Here is a tiny trained network, its code and every weight. The questions are about switching its units off for an input and a target symbol, where a switched-off unit gives its printed mean instead of its output.

import numpy as np


def w(rows, s, z=0):
    codes = np.array(rows[::2]) - 128.0
    scale = np.full(codes.shape[1], s)
    scale[-1] = z or s
    return codes * scale


def f(y):
    return y / 2 * (1 + np.tanh(0.7978845608 * (y + 0.044715 * y**3)))


def softmax(a):
    e = np.exp(a - a.max(-1, keepdims=True))
    return e / e.sum(-1, keepdims=True)


def log_softmax(a):
    a = a - a.max(-1, keepdims=True)
    return a - np.log(np.exp(a).sum(-1, keepdims=True))


def net(x, mask):
    ids = ['αημσψω'.index(c) for c in x.split()]
    T = len(ids)
    res = E[ids] + P[:T]
    u = 0
    for l in range(3):
        r = res
        for j in range(3):
            rows = slice(2 * j, 2 * j + 2)
            q, k, v = (r @ M[l][rows].T for M in (Q, K, V))
            z = softmax(np.where(np.tri(T) > 0, q @ k.T / 2**0.5, -1e9)) @ v
            o = O[l][rows]
            res = res + np.where(mask[u + j], z, o[:, -1]) @ o[:, :-1]
        u += 3
        y = f(res @ A[l][:, :-1].T + A[l][:, -1])
        res = res + np.where(mask[u : u + 4], y, B[l][:, -1]) @ B[l][:, :-1]
        u += 4
    return log_softmax(res[-1] @ U[:, :-1].T + U[:, -1])


Q, K, V, O, A, B = {}, {}, {}, {}, {}, {}
E = w([
[105,251,254],'α',
[228,119,108],'η',
[224,185,142],'μ',
[106,192,183],'σ',
[95,59,143],'ψ',
[254,21,75],'ω',
],0.0051)
P = w([
[80,116,56],'0',
[255,99,229],'1',
[78,142,94],'2',
[239,135,229],'3',
[78,122,78],'4',
[232,152,230],'5',
[73,110,78],'6',
[214,162,226],'7',
[73,103,78],'8',
[217,164,236],'9',
],0.0058)
Q[0] = w([
[211,52,167],'L0H1',
[107,172,29],'L0H1',
[75,111,133],'L0H2',
[91,123,96],'L0H2',
[82,84,10],'L0H3',
[253,61,156],'L0H3',
],0.0045)
K[0] = w([
[186,38,131],'L0H1',
[3,211,24],'L0H1',
[104,175,106],'L0H2',
[83,146,76],'L0H2',
[58,152,48],'L0H3',
[220,18,92],'L0H3',
],0.0041)
V[0] = w([
[148,135,246],'L0H1',
[44,227,32],'L0H1',
[97,163,162],'L0H2',
[144,70,206],'L0H2',
[80,164,2],'L0H3',
[211,95,225],'L0H3',
],0.0048)
O[0] = w([
[111,220,233,208],'L0H1',
[69,27,104,5],'L0H1',
[34,153,176,126],'L0H2',
[119,240,173,188],'L0H2',
[106,2,56,21],'L0H3',
[186,224,187,236],'L0H3',
],0.0046,0.0017)
A[0] = w([
[123,7,2,234],'L0N1',
[184,187,231,137],'L0N2',
[3,111,110,252],'L0N3',
[211,205,205,176],'L0N4',
],0.0067,0.0029)
B[0] = w([
[164,37,3,146],'L0N1',
[167,71,247,235],'L0N2',
[37,167,43,150],'L0N3',
[137,98,224,254],'L0N4',
],0.0073,0.0059)
Q[1] = w([
[201,16,112],'L1H1',
[77,234,105],'L1H1',
[161,64,131],'L1H2',
[152,125,172],'L1H2',
[81,199,121],'L1H3',
[253,87,219],'L1H3',
],0.0049)
K[1] = w([
[116,98,50],'L1H1',
[214,215,255],'L1H1',
[103,87,92],'L1H2',
[103,89,87],'L1H2',
[5,158,111],'L1H3',
[245,115,78],'L1H3',
],0.0049)
V[1] = w([
[85,166,79],'L1H1',
[38,114,69],'L1H1',
[208,120,145],'L1H2',
[165,87,117],'L1H2',
[141,2,48],'L1H3',
[55,134,190],'L1H3',
],0.0056)
O[1] = w([
[114,83,163,16],'L1H1',
[77,54,184,151],'L1H1',
[166,139,120,250],'L1H2',
[141,118,65,254],'L1H2',
[151,44,1,179],'L1H3',
[47,182,196,147],'L1H3',
],0.0042,0.0009)
A[1] = w([
[177,53,147,139],'L1N1',
[176,77,50,139],'L1N2',
[101,202,241,250],'L1N3',
[1,199,74,253],'L1N4',
],0.0056,0.0035)
B[1] = w([
[110,103,157,162],'L1N1',
[179,72,74,142],'L1N2',
[214,109,187,251],'L1N3',
[40,253,51,158],'L1N4',
],0.0058,0.011)
Q[2] = w([
[200,61,164],'L2H1',
[166,2,176],'L2H1',
[164,111,134],'L2H2',
[82,71,49],'L2H2',
[118,120,80],'L2H3',
[125,162,49],'L2H3',
],0.0075)
K[2] = w([
[169,72,128],'L2H1',
[206,69,92],'L2H1',
[77,152,132],'L2H2',
[214,153,147],'L2H2',
[134,140,155],'L2H3',
[179,156,254],'L2H3',
],0.0088)
V[2] = w([
[44,156,197],'L2H1',
[3,117,109],'L2H1',
[217,193,193],'L2H2',
[79,71,63],'L2H2',
[138,215,178],'L2H3',
[251,47,171],'L2H3',
],0.006)
O[2] = w([
[174,209,138,25],'L2H1',
[5,254,167,106],'L2H1',
[85,23,94,29],'L2H2',
[157,213,135,223],'L2H2',
[223,129,69,2],'L2H3',
[71,78,37,246],'L2H3',
],0.0051,0.009)
A[2] = w([
[108,43,93,231],'L2N1',
[75,90,128,101],'L2N2',
[132,213,149,109],'L2N3',
[182,49,254,249],'L2N4',
],0.0078,0.0012)
B[2] = w([
[120,69,254,160],'L2N1',
[133,53,148,141],'L2N2',
[132,125,194,161],'L2N3',
[88,135,26,251],'L2N4',
],0.0078,0.025)
U = w([
[50,150,197,78],'α',
[186,92,50,154],'η',
[186,117,124,193],'μ',
[76,188,28,198],'σ',
[3,113,33,142],'ψ',
[101,50,162,3],'ω',
],0.0053,0.0033)

Each question gives the input, a string of symbols that net reads in full, and the target symbol t.
The units are the heads (2 rows each of Q, K, V and O) and the neurons (one row each of A and B). Each row of codes is followed by its name. A weight is (code - 128) times the scale printed after its matrix; where a second scale follows, it is the last column's (O, A, B and U).
mask holds one flag per unit, layer by layer, with each layer's heads first. A switched-off unit (its flag False) gives its mean, the last column of its rows in O or B, instead of its output. The means were averaged over made-up inputs and are rounded, as every weight is.
A unit's drop is (log p(t) with every unit on - log p(t) with that unit switched off) / (log p(t) with every unit on - log p(t) with every unit switched off).
k most important neurons: the k neurons with the biggest drops, biggest first
k most important neurons of layer l: the k neurons of layer l with the biggest drops, biggest first
heads that matter: for each layer, one digit per head in row order, 1 if its drop is at least 0.15 and else 0, layers parted by /
input η ψ σ σ ψ ω ψ ψ ψ μ, target ψ: most important neuron of layer 1 => (L1N2)
input ψ ω α ω ω ψ ψ μ, target α: 3 most important neurons => (L0N1 L1N2 L0N3)
input η σ ω α σ α ψ σ μ ω, target ψ: heads that matter => 101 / 001 / 001
input ω ω ψ α ψ σ ψ σ, target ω: heads that matter => 111 / 001 / 101
input η ω α ψ α σ α ψ ψ η, target ψ: 3 most important neurons => (L2N4 L0N1 L1N2)
input ψ ψ α α α μ, target α: heads that matter => 101 / 001 / 111
input ω ψ η ψ ψ σ σ ψ σ σ, target ω: 3 most important neurons => (L0N1 L1N2 L2N1)
input σ σ σ, target σ: 4 most important neurons => (L0N2 L0N4 L0N3 L1N4)
input α μ η ω σ ω, target η: 3 most important neurons => (L2N4 L1N3 L2N1)
input σ ψ α, target α: heads that matter => 101 / 000 / 000
input ψ ψ ω η α ψ, target α: 4 most important neurons => (L0N1 L0N3 L1N2 L1N3)
input ψ ψ η ω σ ψ σ ψ ψ ψ, target α: heads that matter => 101 / 101 / 111
input ω α η ψ, target ω: 3 most important neurons => (L0N1 L2N1 L1N2)
input ω ψ η μ ψ σ μ ψ σ μ, target ω: 2 most important neurons => (L0N1 L1N2)
input α η σ ψ ω σ, target η: heads that matter => 000 / 000 / 100
input ω ψ σ σ σ ψ σ η, target ω: 3 most important neurons => (L0N1 L2N1 L1N2)
input ψ η ψ η, target α: 3 most important neurons of layer 0 => (L0N1 L0N3 L0N2)
input η α η η α α ψ α, target ψ: most important neuron => (L2N4)
input α σ μ ψ α α, target η: 3 most important neurons => (L2N4 L1N3 L2N1)
input ω ψ ψ α σ ψ ψ μ ψ ψ, target ω: 2 most important neurons => (L0N1 L1N2)
input α ω ψ ψ α ψ ω η ψ ψ, target η: 2 most important neurons => (L2N4 L1N3)
input ω ψ ψ ω, target ω: 2 most important neurons => (L0N1 L2N1)
input ψ α σ α α, target α: 2 most important neurons of layer 0 => (L0N1 L0N3)
input ω ψ ψ η, target ω: 2 most important neurons of layer 0 => (L0N1 L0N4)
input ψ ψ σ σ, target α: 2 most important neurons of layer 1 => (L1N3 L1N2)
input ω α ψ ω ψ ψ σ μ ψ α, target ω: most important neuron of layer 0 => (L0N1)
input α ψ σ μ, target η: 2 most important neurons of layer 1 => (L1N3 L1N4)
